Each row has a name. Each piece below is followed by the name of the row it came from, unless a question asks for something else. Each question is about the rows just above it. Places in a row count from 0.

Columns, left to right: W E G N F P L S K V
j764: [143 126 171 156 180 176 131 111  81 163]
j655: [144 114 116 125 114 126 145 142 143 114]
j292: [132 110 117 114 111 130 119  53 142 104]
j603: [138 100  83  86  79  79 145 167 179  91]
j985: [144 114 116 114 114 126 145 142 143 114]
j435: [137 110 117 114 112 119 139 140 144 119]
j139: [132 186  99 119 111 208 119  53 142 104]
j208: [158  74 165 127 168 136 151 164  89 163]
Go on from [110 117 114 112] to the end of its row.
[119 139 140 144 119]
tags:
[116] -> j642
[115] -> j237
[117] -> j354
[145] -> j633
[100] -> j528
[99] -> j222
The tag of j655, keyed by place 2:
j642
After [139 140], its row goes on with
[144 119]
Where do [132 110 117 114 111 130 119  53 142 104] appear?
j292

Columns, left to right: T X Z H
j815: [160 171 138 159]
j15: [159 136 119 106]
j497: [174 171 138 160]
j955: [195 154  89 126]
j684: [115 120 219 123]
[89] is at row and place
j955, 2
After [120 219], its row goes on with
[123]
asked: [195 154  89 126]
j955
The rest of the row after [154  89]:
[126]
[160 126 123] is in which column, read top down?
H
Where in the named rows is [174]?
j497, 0

Columns, left to right: B C D M J Q Y A R
j436: [ 81 135 104  68 144 130 212 116  95]
j934: [117 131  74  76 143 130 213 126  53]
j582: [130 112  98  57 176 105 210 128  52]
j174: [102  76  76  64 158  92 212 157  85]
j651: [130 112  98  57 176 128 201 131  43]
[157] is at row and place
j174, 7
Number of entries in [102  76  76  64 158  92 212 157  85]:
9
Row and place of [158] in the named rows:
j174, 4
The rest of the row after [131  74  76]:
[143 130 213 126  53]
Number of entries in [102  76  76]:
3

Columns, left to right: kugag beve fitu Gufud Sok nomil mir ziran vogom
j482: [134 125 129 134 134 124 132 107 134]
j396: [127 129 143 153 119 112 123 160 102]
j834: [124 137  98  71 101 149 136 146 103]
j61: [122 148 106 116 134 115 109 153  95]
j840: [114 131 163 166 112 123 136 166 115]
j551: [114 131 163 166 140 126 113  48 132]
j424: [122 137 135 128 107 129 132 151 120]
Table of tags by key:
[128] -> j279
[115] -> j359
[126] -> j914
[114] -> j371
[127] -> j270
Join j396 by its entry at place 0:
j270
Which column holds this, read top down? [131 137]
beve
Which column holds this, read top down? [ 95 115 132]
vogom
Where do [114 131 163 166 112 123 136 166 115] appear?
j840
asked: [122 137 135 128 107 129 132 151 120]
j424
Row and place of [126] in the named rows:
j551, 5
[102] is at row and place
j396, 8

Columns, left to right: zose rul buv navug lof kap Tuz Nudi pes
j681: [125  96 120 126 109 153 148 115 141]
j593: [139 138 132  78 100 153 147 222 126]
j550: [189 138 132  78 100 153 147 222 126]
How many entries does [189 138 132  78 100 153 147] have?
7
The rest of the row after [120 126 109]:
[153 148 115 141]
Row and place of [148] in the named rows:
j681, 6
Which column holds this, read top down? [138 138]
rul
key -> tag
[119] -> j898
[78] -> j269
[133] -> j328
[79] -> j358
[132] -> j775
[120] -> j425
[131] -> j255
The tag of j593, keyed by place 2:
j775
The rest of the row after [ 96 120]:
[126 109 153 148 115 141]

Columns, left to right: dipa bot gapig dib neti
j99: [118 120 148 141 146]
j413: [ 66  67 151 166 100]
j749: [118 120 148 101 117]
Which column holds this, read top down? [ 66 118]
dipa
Row and place of [100] in the named rows:
j413, 4

Columns, left to right: gifa nol Vured tem Mubaf tugo
j849: [146  96 139 131 155 121]
j970: [134 154 108  98 148 128]
j361: [134 115 130 125 108 127]
j505: [168 167 125 102 212 156]
j554: [134 156 127 146 116 151]
j802: [127  89 130 105 107 123]
Go on from [134 156 127 146 116] to the end of its row.
[151]
Which column holds [102 146] top down?
tem

